Each row is followed by its class number.
[  5   0   1   7   4  -7  11   7   2  -3   1   0   0 -12   7  -2   6  12
   5  -3   0   3   3   8 -13   6   7   2  -1  -3  -6  -8  -8  -7  -4   5
   3  -5  -7   4   0   1   5   0   6   8   7   7   0  16   2  -5  -6   4
  -9   0  -2  11  10  10 -10  13] : 1
[ -4  -6   2  -2  -8   4  -3  -2  12   5  15   4   9   0   1   1   4  -1
   4 -10  -6   5   7   1  -5  -3  -4   8   2  -2   8  -4  -8  -1 -12  -1
   6  -1  17   8   8   0  -4   0  -7   2  17  15   3 -11  -2   0  -9   6
   2   6  -1   3   3   7   2   2] : 0
[ -3  -3  -8  -1 -14  22   6  12   8  18   4   1  13 -15   6  -7   8  11
  13  -7   0   5  -9  -8  -4  -5   1 -46  -4   2  -1   0 -10 -18  -2 -18
  -3   2   5 -15  12  12   0  -3  13  14   1   4   9   0   2 -17   6   2
   3   4   1  -3  13  10   1  11] : 1
[ -8   0  14   3  -1  -7   2   0   3   9  18  -8  -5 -13  17   1  -2   2
  11  -3  -3   8  -5  -1 -16  11   2 -35   7  -4  -3  -7   2  -6   3  -1
  -7  -5  -7 -12  14  -1   9  -1  -4  13   9   2   1  18   1  11 -15  -3
   4  -7  11   9   8  13  -5   1] : 0
[-13  -6   7   0  -6  -1  -2   3   6   2   8  -2   5 -13   8   2   3  19
   4  -7   1   9   9 -19 -10   9  10 -24   0  -5  -2  -5   1  -7  -2   0
 -10  -5  -2 -19   9   9  12  -5  -3  15   5  14   8  22  -6  -3  -3   0
  12   3   6  10   9   4  -1   7] : 0
[-10   8  11   3  -3  -4  -4  -1  12  -8   8   5   8  -1  -4   7   2  15
   0   4  10   6  10 -18  -7  17  11  -5   0  -1  -5   1   1   4 -26  23
   1  -9  -6  -1   5 -10   3   0 -40  15  23   8   5  19  -2   7  -2   4
   7  -7   6  17   7  -4  -7   8] : 0
[  6  -5  -4   3   0 -12   6   0  12  18  -3  -1  -5  -7  18  -9 -11   1
  -9 -10   3   1  11  -1 -11  -2  -8   0   3  20  -7  -6 -15  -3  -3  -2
   3  -4  16  -1  -4   7   5  13   5   3  -7   5   2   3   4  -8  -4  -3
   2  -1  -7  -2   4  20  -5  -6] : 1
[ 20  15  15   2   9  -1  17  16 -11 -25 -29  -7   0  -6 -10  -5   0   4
   1   9  10 -10  -2  10   1   6  18  17  -6 -15   4  -6  -1 -10  -1  10
  -5 -11  10  -7 -18 -25  -3   6   1  -2  15 -12  -6  42   5  -5  10   2
 -12 -12  -2   6  11  -3  -4  14] : 1
[-11   4  15   6  -6   8  -6  10   8 -23   2   0  11  -8 -19   5  14  26
   2  -3  10   8  12 -29   1  16  23 -18 -16 -20   6  14   4  -8  -3  -1
   5  -7  -4 -14  20  -7   7  -5  -8  20  31  16  11  37  -7  -9  -5   5
  -3   4  -3  21   8 -11  -7  25] : 0
[  6  -2  16   3   2  -3   1   5  -1   3   6   1   6  -1   3   8  15 -13
   8 -10   3   0 -15  11   2   5   2 -14  -1  -6   7  -7  -5 -10  -5  -6
  -5   2  -1   8  -2   0  -9  -3   0 -10  21  13  -6 -15   4   4   1 -14
  -7  10  12   2   0   7   8   7] : 0
[  2   4  -5   6   1 -10   5   1  -2   4  -1  -7  -3 -13  24  -9 -11   8
  -1  -5   0  -3   9   3  -6   4   5  -4   0   7  -3  -6 -11  -6   4  -3
  -1  -8  11  -6   5  -1  17   8   1   4  -8 -17   4  25   0 -10   3   1
  -1  -5 -14   3   8  12  -2   0] : 1
[ 34 -10  15   2  -4   1  -1  -8 -13  16  17  -2  -2  -9  10   7  13   0
   9  -6  -5   1 -14   4 -11  11  -8 -18   9  -2  -5  -4  -4 -10  -6  -1
   5  -2  -4   5   8   8  -3  -5  -3   6  23  25  -2 -10  -5   5  -8   1
  -8   3   5   2   0   8   2   5] : 0
